Below are the code and all the weights of a small trained network. Each question names an input and a target symbol and asks about switching units off, where a switched-off unit gives its printed mean instead of its output.

import numpy as np


def w(rows, s, z=0):
    codes = np.array(rows[::2]) - 128.0
    scale = np.full(codes.shape[1], s)
    scale[-1] = z or s
    return codes * scale


def norm(h):
    return h / np.sqrt((h * h).mean(-1, keepdims=True) + 1e-5)


def f(y):
    return y / 2 * (1 + np.tanh(0.7978845608 * (y + 0.044715 * y**3)))


def softmax(a):
    e = np.exp(a - a.max(-1, keepdims=True))
    return e / e.sum(-1, keepdims=True)


def log_softmax(a):
    a = a - a.max(-1, keepdims=True)
    return a - np.log(np.exp(a).sum(-1, keepdims=True))


def net(x, mask):
    ids = ['αβγδεζηθλμπστω'.index(c) for c in x.split()]
    T = len(ids)
    res = E[ids] + P[:T]
    u = 0
    for l in range(3):
        q, k, v = (norm(res) @ M[l].T for M in (Q, K, V))
        z = softmax(np.where(np.tri(T) > 0, q @ k.T / 2**0.5, -1e9)) @ v
        res = res + np.where(mask[u], z, O[l][:, -1]) @ O[l][:, :-1]
        u += 1
        y = f(norm(res) @ A[l][:, :-1].T + A[l][:, -1])
        res = res + np.where(mask[u : u + 12], y, B[l][:, -1]) @ B[l][:, :-1]
        u += 12
    return log_softmax(norm(res)[-1] @ U[:, :-1].T + U[:, -1])


Q, K, V, O, A, B = {}, {}, {}, {}, {}, {}
E = w([
[113,132,85,114,205,165,109],'α',
[147,152,77,188,121,62,137],'β',
[131,149,124,155,123,54,129],'γ',
[106,95,47,28,143,152,127],'δ',
[144,129,18,73,96,91,140],'ε',
[128,136,102,127,80,39,153],'ζ',
[138,165,90,206,177,104,123],'η',
[100,133,45,66,147,122,146],'θ',
[111,99,106,111,246,222,91],'λ',
[161,110,61,181,90,191,103],'μ',
[214,144,112,132,16,105,107],'π',
[147,175,118,110,238,66,156],'σ',
[156,133,78,22,65,71,173],'τ',
[194,157,209,117,112,31,130],'ω',
],0.013)
P = w([
[72,129,137,150,144,83,16],'0',
[101,203,84,170,74,137,103],'1',
[120,53,105,162,124,67,76],'2',
[67,185,152,137,113,190,129],'3',
[117,32,128,130,165,106,86],'4',
[81,191,141,155,99,167,163],'5',
[141,33,111,136,158,110,99],'6',
[82,180,147,149,107,184,178],'7',
[162,37,91,144,153,103,119],'8',
[92,175,144,156,106,186,198],'9',
[175,37,96,132,163,117,129],'10',
[100,168,134,157,106,194,219],'11',
[198,29,82,141,159,139,144],'12',
[96,156,146,163,101,198,250],'13',
],0.015)
Q[0] = w([
[92,199,156,152,71,230,251],'0.h1',
[101,66,139,135,168,99,177],'0.h1',
],0.014)
K[0] = w([
[244,112,142,120,149,175,246],'0.h1',
[98,115,102,168,100,147,135],'0.h1',
],0.013)
V[0] = w([
[53,40,62,206,71,234,124],'0.h1',
[255,99,226,130,46,181,110],'0.h1',
],0.0068)
O[0] = w([
[76,143,60,187,79,8,131,171],'0.h1',
[181,179,78,103,172,132,98,3],'0.h1',
],0.015,0.0042)
A[0] = w([
[114,153,141,180,192,82,131,254],'0.n1',
[79,238,51,84,137,129,154,70],'0.n2',
[131,21,88,138,117,79,90,114],'0.n3',
[127,243,130,157,85,139,140,114],'0.n4',
[169,99,155,198,64,131,134,144],'0.n5',
[145,56,189,112,183,146,97,81],'0.n6',
[160,108,59,201,189,167,124,162],'0.n7',
[87,184,98,186,129,111,133,128],'0.n8',
[73,136,130,113,145,144,69,182],'0.n9',
[194,156,100,56,159,187,139,63],'0.n10',
[152,112,155,142,149,219,124,100],'0.n11',
[99,196,113,134,110,239,170,126],'0.n12',
],0.011,0.0041)
B[0] = w([
[143,108,33,109,86,191,142,189],'0.n1',
[154,191,50,86,17,198,68,182],'0.n2',
[200,118,130,102,255,116,172,254],'0.n3',
[103,142,169,56,48,211,140,188],'0.n4',
[81,145,99,58,186,92,170,202],'0.n5',
[134,116,66,65,71,63,178,186],'0.n6',
[170,143,191,89,86,57,129,180],'0.n7',
[124,160,83,67,150,180,32,210],'0.n8',
[236,148,118,134,71,204,107,145],'0.n9',
[190,148,166,235,169,38,89,184],'0.n10',
[145,104,111,88,198,108,136,190],'0.n11',
[162,158,208,109,150,175,214,202],'0.n12',
],0.0085,0.0078)
Q[1] = w([
[136,188,208,217,41,254,123],'1.h1',
[213,35,102,126,200,96,109],'1.h1',
],0.0085)
K[1] = w([
[168,150,99,164,133,152,246],'1.h1',
[129,97,163,115,137,103,96],'1.h1',
],0.014)
V[1] = w([
[79,85,174,103,23,115,98],'1.h1',
[140,176,75,193,106,254,119],'1.h1',
],0.0075)
O[1] = w([
[254,54,137,173,54,116,200,254],'1.h1',
[130,132,166,151,154,193,181,145],'1.h1',
],0.013,0.00067)
A[1] = w([
[130,41,158,84,67,207,135,177],'1.n1',
[246,61,180,57,164,104,184,124],'1.n2',
[204,146,66,185,144,81,169,99],'1.n3',
[61,113,172,78,154,51,147,117],'1.n4',
[124,223,164,72,98,39,163,176],'1.n5',
[176,154,88,158,23,89,88,169],'1.n6',
[102,121,127,193,132,126,54,120],'1.n7',
[30,177,207,131,79,186,164,2],'1.n8',
[98,67,115,117,150,145,15,169],'1.n9',
[135,84,128,182,158,93,151,102],'1.n10',
[182,181,209,120,135,120,190,113],'1.n11',
[254,224,202,211,157,121,160,92],'1.n12',
],0.0091,0.0037)
B[1] = w([
[145,176,137,134,143,75,162,174],'1.n1',
[96,157,111,170,113,126,108,254],'1.n2',
[97,54,170,100,116,118,91,171],'1.n3',
[151,146,68,142,158,160,119,155],'1.n4',
[173,101,104,143,150,180,125,162],'1.n5',
[122,111,146,161,141,165,91,177],'1.n6',
[110,140,166,141,169,83,139,121],'1.n7',
[90,117,164,119,88,113,131,155],'1.n8',
[196,112,165,152,113,89,173,139],'1.n9',
[150,127,161,115,86,225,147,153],'1.n10',
[122,97,98,96,177,249,120,172],'1.n11',
[81,115,37,113,221,188,100,179],'1.n12',
],0.012,0.0098)
Q[2] = w([
[2,225,254,203,116,112,175],'2.h1',
[65,247,170,84,103,212,91],'2.h1',
],0.0097)
K[2] = w([
[59,2,74,81,78,158,244],'2.h1',
[49,172,58,53,129,250,169],'2.h1',
],0.0089)
V[2] = w([
[1,138,142,191,141,154,101],'2.h1',
[116,218,97,128,140,39,213],'2.h1',
],0.0085)
O[2] = w([
[176,147,100,247,168,73,189,115],'2.h1',
[35,155,241,64,148,30,149,2],'2.h1',
],0.013,0.002)
A[2] = w([
[167,85,149,99,165,129,125,162],'2.n1',
[146,162,155,139,170,188,146,138],'2.n2',
[127,80,84,103,136,77,126,178],'2.n3',
[62,134,141,90,195,110,103,3],'2.n4',
[6,112,111,166,117,183,139,62],'2.n5',
[162,120,103,171,96,157,158,114],'2.n6',
[120,160,192,131,137,140,202,229],'2.n7',
[99,112,90,134,110,127,160,101],'2.n8',
[33,153,175,114,103,80,161,48],'2.n9',
[93,99,164,88,69,112,124,175],'2.n10',
[139,201,109,105,121,147,162,136],'2.n11',
[135,120,102,126,102,165,77,207],'2.n12',
],0.02,0.0045)
B[2] = w([
[39,233,66,132,60,130,155,205],'2.n1',
[133,97,16,194,123,70,89,208],'2.n2',
[169,168,214,189,131,120,76,248],'2.n3',
[244,174,107,158,59,196,107,153],'2.n4',
[111,222,101,129,90,17,235,195],'2.n5',
[123,174,157,102,135,162,147,208],'2.n6',
[165,115,181,41,155,62,206,186],'2.n7',
[91,156,152,142,137,124,111,179],'2.n8',
[137,100,226,179,148,212,39,169],'2.n9',
[74,72,45,168,176,171,134,175],'2.n10',
[187,40,166,199,107,115,1,208],'2.n11',
[102,162,147,70,214,80,213,231],'2.n12',
],0.0095,0.011)
U = w([
[208,75,81,102,89,69,106,97],'α',
[126,156,145,31,166,83,103,156],'β',
[119,49,92,75,85,112,129,210],'γ',
[24,82,122,127,149,108,124,172],'δ',
[130,50,125,200,73,166,145,157],'ε',
[98,86,176,92,116,152,96,252],'ζ',
[187,172,215,131,149,158,131,94],'η',
[75,121,193,116,141,172,183,203],'θ',
[154,126,142,196,147,51,99,114],'λ',
[78,217,91,163,83,124,151,22],'μ',
[167,145,121,136,37,187,36,76],'π',
[149,85,123,108,203,59,222,81],'σ',
[244,91,123,94,90,152,187,111],'τ',
[150,110,78,165,203,189,137,119],'ω',
],0.011,0.004)

Each question gives the input, a string of symbols that net reads in full, and the target symbol t.
The units are the heads (2 rows each of Q, K, V and O) and the neurons (one row each of A and B). Each row of codes is followed by its name. A weight is (code - 128) times the scale printed after its matrix; where a second scale follows, it is the last column's (O, A, B and U).
mask holds one flag per unit, layer by layer, with each layer's heads first. A switched-off unit (its flag False) gives its mean, the last column of its rows in O or B, instead of its output. The means were averaged over made-up inputs and are rounded, as every weight is.
A unit's drop is (log p(t) with every unit on - log p(t) with that unit switched off) / (log p(t) with every unit on - log p(t) with every unit switched off).
The circuit of an input: a set's keep is (log p(t) with only the set's units on - log p(t) with every unit switched off) / (log p(t) with every unit on - log p(t) with every unit switched off). Starting from the 12 units with the biggest drops (on a tie, the unit counted first), units are removed one at a time, each time the one whose removal leaves the highest keep (on an exact tie, the one counted first), for as long as the keep stays at least 0.8.
units of the circuit, in order: the units of the circuit, biggest drop first
unit that matters most: the unit with the biggest drop
k most important neurons: the k neurons with the biggest drops, biggest first
top k neurons in layer l: the k neurons of layer l with the biggest drops, biggest first
input ω π π β τ π λ μ, target π: units of the circuit, in order -> (2.n11; 0.n4)
input ζ β σ β ω, target α: top 2 neurons in layer 0 -> (0.n12; 0.n11)
input σ ζ π μ η ζ β θ ω θ μ ε μ λ, target μ: units of the circuit, in order -> (0.n2; 0.h1)
input ε μ ε ε ω τ β, target π: unit that matters most -> 1.h1
input β μ θ θ μ γ μ μ δ π β ζ, target π: units of the circuit, in order -> (0.h1; 2.n11; 0.n2)
input δ β μ μ ω μ ω π δ ζ ω θ ω σ, target ω: units of the circuit, in order -> (1.n11; 2.n2)
input γ ε π τ μ θ δ ω ω, target τ: 2 most important neurons -> (1.n6; 0.n8)
input ε μ μ γ ω ε, target ω: units of the circuit, in order -> (0.h1; 0.n10; 1.n12)
input μ λ ω ω μ, target λ: units of the circuit, in order -> (0.h1; 2.n3)
input μ τ τ β β θ α π β ω ζ γ, target ω: units of the circuit, in order -> (0.h1; 2.n2)
input η μ μ δ, target μ: 2 most important neurons -> (0.n2; 2.n7)
input δ ε ε ω μ, target δ: top 2 neurons in layer 0 -> (0.n3; 0.n12)
input η μ μ π μ π ω, target σ: 2 most important neurons -> (0.n1; 0.n9)
input δ η τ μ θ μ σ, target δ: 4 most important neurons -> (1.n9; 0.n3; 0.n12; 0.n11)
input δ γ ω δ, target ω: 2 most important neurons -> (0.n12; 0.n10)
input δ γ α μ β θ μ μ η θ μ π ω, target δ: most important neuron -> (1.n9)
input β α ω τ, target ω: 2 most important neurons -> (1.n12; 0.n10)
input π η τ η, target τ: 2 most important neurons -> (0.n4; 2.n7)
input ε θ μ μ μ θ ω, target π: top 4 neurons in layer 0 -> (0.n4; 0.n3; 0.n7; 0.n2)
input δ μ ω ε ε, target δ: top neuron in layer 0 -> (0.n3)
input δ μ μ, target δ: top 2 neurons in layer 1 -> (1.n9; 1.n10)
input μ λ λ μ μ σ, target σ: top 2 neurons in layer 2 -> (2.n7; 2.n2)
input ζ η ε β δ ω ω ε μ, target α: 2 most important neurons -> (0.n12; 0.n11)
input ε ζ α, target π: 2 most important neurons -> (0.n4; 0.n3)
input σ δ ω μ ω π τ μ μ π θ, target ζ: top 2 neurons in layer 0 -> (0.n6; 0.n5)
input λ μ μ, target μ: top 3 neurons in layer 0 -> (0.n3; 0.n9; 0.n4)
input θ τ θ, target ε: top neuron in layer 1 -> (1.n10)
input β η θ ω ε ω θ, target η: top 2 neurons in layer 2 -> (2.n4; 2.n9)
input θ ε θ π σ μ δ ω θ ω δ, target ε: top 2 neurons in layer 0 -> (0.n12; 0.n11)
